Below are the code and all the weights of a small trained network. Each question names an input and a target symbol and asks about switching units off, where a switched-off unit gives its printed mean instead of its output.

import numpy as np


def w(rows, s, z=0):
    codes = np.array(rows[::2]) - 128.0
    scale = np.full(codes.shape[1], s)
    scale[-1] = z or s
    return codes * scale


def softmax(a):
    e = np.exp(a - a.max(-1, keepdims=True))
    return e / e.sum(-1, keepdims=True)


def log_softmax(a):
    a = a - a.max(-1, keepdims=True)
    return a - np.log(np.exp(a).sum(-1, keepdims=True))


def net(x, mask):
    ids = ['αγδεηλμξπσω'.index(c) for c in x.split()]
    T = len(ids)
    res = E[ids] + P[:T]
    u = 0
    for l in range(3):
        r = res
        for j in range(2):
            rows = slice(3 * j, 3 * j + 3)
            q, k, v = (r @ M[l][rows].T for M in (Q, K, V))
            z = softmax(np.where(np.tri(T) > 0, q @ k.T / 3**0.5, -1e9)) @ v
            o = O[l][rows]
            res = res + np.where(mask[u + j], z, o[:, -1]) @ o[:, :-1]
        u += 2
    return log_softmax(res[-1] @ U[:, :-1].T + U[:, -1])


Q, K, V, O = {}, {}, {}, {}
E = w([
[137,168,117,146,143,136],'α',
[99,77,78,114,131,133],'γ',
[161,133,100,153,143,172],'δ',
[87,209,66,151,135,96],'ε',
[95,183,116,114,112,162],'η',
[126,12,118,119,156,109],'λ',
[207,162,111,86,149,158],'μ',
[124,88,160,250,161,180],'ξ',
[141,200,233,52,190,124],'π',
[207,105,198,88,75,168],'σ',
[227,94,113,223,10,49],'ω',
],0.014)
P = w([
[119,177,145,134,220,150],'0',
[173,254,161,151,199,174],'1',
[154,208,155,132,132,171],'2',
[148,194,171,115,83,163],'3',
[129,161,161,90,43,151],'4',
[91,175,131,75,5,133],'5',
],0.0049)
Q[0] = w([
[178,88,92,127,39,67],'0.h0',
[150,198,148,144,153,153],'0.h0',
[107,249,116,132,125,129],'0.h0',
[50,105,94,163,187,71],'0.h1',
[141,143,160,103,96,192],'0.h1',
[213,111,134,77,178,167],'0.h1',
],0.011)
K[0] = w([
[161,132,4,202,26,124],'0.h0',
[100,186,131,67,131,172],'0.h0',
[76,151,82,65,122,145],'0.h0',
[39,120,132,130,143,105],'0.h1',
[205,105,123,86,62,93],'0.h1',
[159,107,198,65,156,211],'0.h1',
],0.011)
V[0] = w([
[59,144,147,20,140,220],'0.h0',
[127,7,23,114,188,110],'0.h0',
[130,149,160,124,106,3],'0.h0',
[38,88,148,69,220,167],'0.h1',
[227,121,150,116,174,97],'0.h1',
[93,25,158,104,163,103],'0.h1',
],0.0071)
O[0] = w([
[176,63,108,119,197,167,166],'0.h0',
[207,231,170,149,126,104,1],'0.h0',
[85,115,141,93,108,27,111],'0.h0',
[175,254,110,150,180,103,78],'0.h1',
[127,84,68,90,79,80,172],'0.h1',
[124,222,162,126,105,108,48],'0.h1',
],0.0078,0.0059)
Q[1] = w([
[171,219,211,112,150,56],'1.h0',
[116,64,72,192,67,213],'1.h0',
[68,113,161,96,139,101],'1.h0',
[136,86,156,141,106,150],'1.h1',
[141,180,4,121,206,254],'1.h1',
[188,158,7,203,154,121],'1.h1',
],0.008)
K[1] = w([
[125,228,82,146,185,111],'1.h0',
[94,46,220,206,22,121],'1.h0',
[139,145,111,2,117,132],'1.h0',
[169,92,105,97,114,85],'1.h1',
[110,70,182,82,158,136],'1.h1',
[87,151,142,105,211,175],'1.h1',
],0.009)
V[1] = w([
[117,158,92,1,87,157],'1.h0',
[205,140,73,125,195,144],'1.h0',
[198,158,188,136,107,131],'1.h0',
[103,152,147,98,154,196],'1.h1',
[216,94,136,189,134,121],'1.h1',
[98,120,17,156,116,123],'1.h1',
],0.0095)
O[1] = w([
[254,37,110,170,132,180,162],'1.h0',
[125,129,78,108,72,104,3],'1.h0',
[120,118,193,133,70,138,34],'1.h0',
[128,101,152,155,198,108,121],'1.h1',
[102,103,191,69,66,165,161],'1.h1',
[136,177,117,81,106,119,215],'1.h1',
],0.01,0.003)
Q[2] = w([
[23,238,159,196,146,79],'2.h0',
[238,207,72,58,138,2],'2.h0',
[113,102,70,176,129,174],'2.h0',
[75,210,242,190,107,149],'2.h1',
[73,39,80,175,148,169],'2.h1',
[178,181,114,3,173,121],'2.h1',
],0.0074)
K[2] = w([
[130,148,80,208,160,142],'2.h0',
[149,160,133,33,164,120],'2.h0',
[21,71,123,114,159,169],'2.h0',
[125,192,107,255,83,88],'2.h1',
[149,29,210,110,90,50],'2.h1',
[133,184,162,106,202,175],'2.h1',
],0.0087)
V[2] = w([
[143,89,105,168,65,125],'2.h0',
[127,116,191,69,103,254],'2.h0',
[207,113,235,126,195,139],'2.h0',
[118,151,77,198,127,195],'2.h1',
[122,175,145,138,228,213],'2.h1',
[87,78,126,222,120,98],'2.h1',
],0.0087)
O[2] = w([
[141,153,180,55,119,214,175],'2.h0',
[110,128,65,241,92,183,253],'2.h0',
[56,64,161,216,40,119,138],'2.h0',
[191,232,147,182,116,254,110],'2.h1',
[69,186,79,178,117,173,115],'2.h1',
[104,156,251,98,167,192,109],'2.h1',
],0.0073,0.0067)
U = w([
[144,149,150,142,163,145,132],'α',
[189,158,153,142,191,126,143],'γ',
[79,66,97,154,180,55,135],'δ',
[173,180,126,189,198,207,116],'ε',
[95,124,139,81,120,172,59],'η',
[146,160,162,151,96,71,254],'λ',
[151,193,128,134,89,177,117],'μ',
[115,171,101,138,85,109,131],'ξ',
[1,171,121,115,105,145,139],'π',
[216,127,68,114,111,140,96],'σ',
[98,103,162,192,130,172,102],'ω',
],0.0076,0.0069)

Each question gives the input, a string of symbols that net reads in full, and the target symbol t.
The units are the heads (3 rows each of Q, K, V and O). Each row of codes is followed by its name. A weight is (code - 128) times the scale printed after its matrix; where a second scale follows, it is the last column's (O and U).
mask holds one flag per head, layer by layer. A switched-off head (its flag False) gives its mean, the last column of its rows in O, instead of its output. The means were averaged over made-up inputs and are rounded, as every weight is.
A unit's drop is (log p(t) with every unit on - log p(t) with that unit switched off) / (log p(t) with every unit on - log p(t) with every unit switched off).
The circuit of an input: a set's keep is (log p(t) with only the set's units on - log p(t) with every unit switched off) / (log p(t) with every unit on - log p(t) with every unit switched off). Starting from all 6 units, units are removed one at a time, each time the one whose removal leaves the highest keep (on an exact tie, the one counted first), for as long as the keep stays at least 0.8.
circuit, biggest first: the units of the circuit, biggest drop first
unit that matters most: the unit with the biggest drop
which heads matter: for each layer, one digit per head in row order, 1 if its drop is at least 0.15 and else 0, layers parted by /
input π ε σ α μ, target ω: unit that matters most	2.h0
input γ σ γ, target ω: circuit, biggest first	(2.h0; 1.h1; 1.h0; 0.h1)
input π η γ, target δ: which heads matter	10 / 10 / 10
input η σ δ η, target ω: circuit, biggest first	(2.h0; 1.h1; 1.h0; 0.h1)
input π δ η, target δ: which heads matter	10 / 10 / 10
input η σ σ ω σ, target μ: circuit, biggest first	(1.h1; 2.h1; 2.h0; 0.h0)
input η η η ξ λ, target π: circuit, biggest first	(0.h0; 1.h0; 0.h1)
input η π μ, target δ: circuit, biggest first	(2.h0; 1.h1)
input δ η ω δ, target γ: circuit, biggest first	(0.h0; 2.h1; 2.h0; 1.h0)
input η μ σ λ, target ω: which heads matter	00 / 11 / 10
input σ π γ, target ω: circuit, biggest first	(2.h0; 1.h0; 1.h1)
input α η η γ η σ, target ω: which heads matter	01 / 10 / 10
input γ π η η, target δ: circuit, biggest first	(0.h0; 2.h0; 1.h1)
input η δ π ξ, target δ: which heads matter	10 / 11 / 10
input μ γ η, target σ: which heads matter	01 / 10 / 01
input η η ω, target λ: which heads matter	10 / 11 / 01
input ω μ ε ξ ω α, target η: circuit, biggest first	(0.h1; 2.h1; 2.h0)
input η π α ξ ε γ, target π: circuit, biggest first	(0.h0; 1.h0)
input δ η ε ω μ, target ε: which heads matter	10 / 11 / 11
input η ξ α, target π: circuit, biggest first	(1.h0)
input η ε μ η γ, target σ: which heads matter	00 / 10 / 01
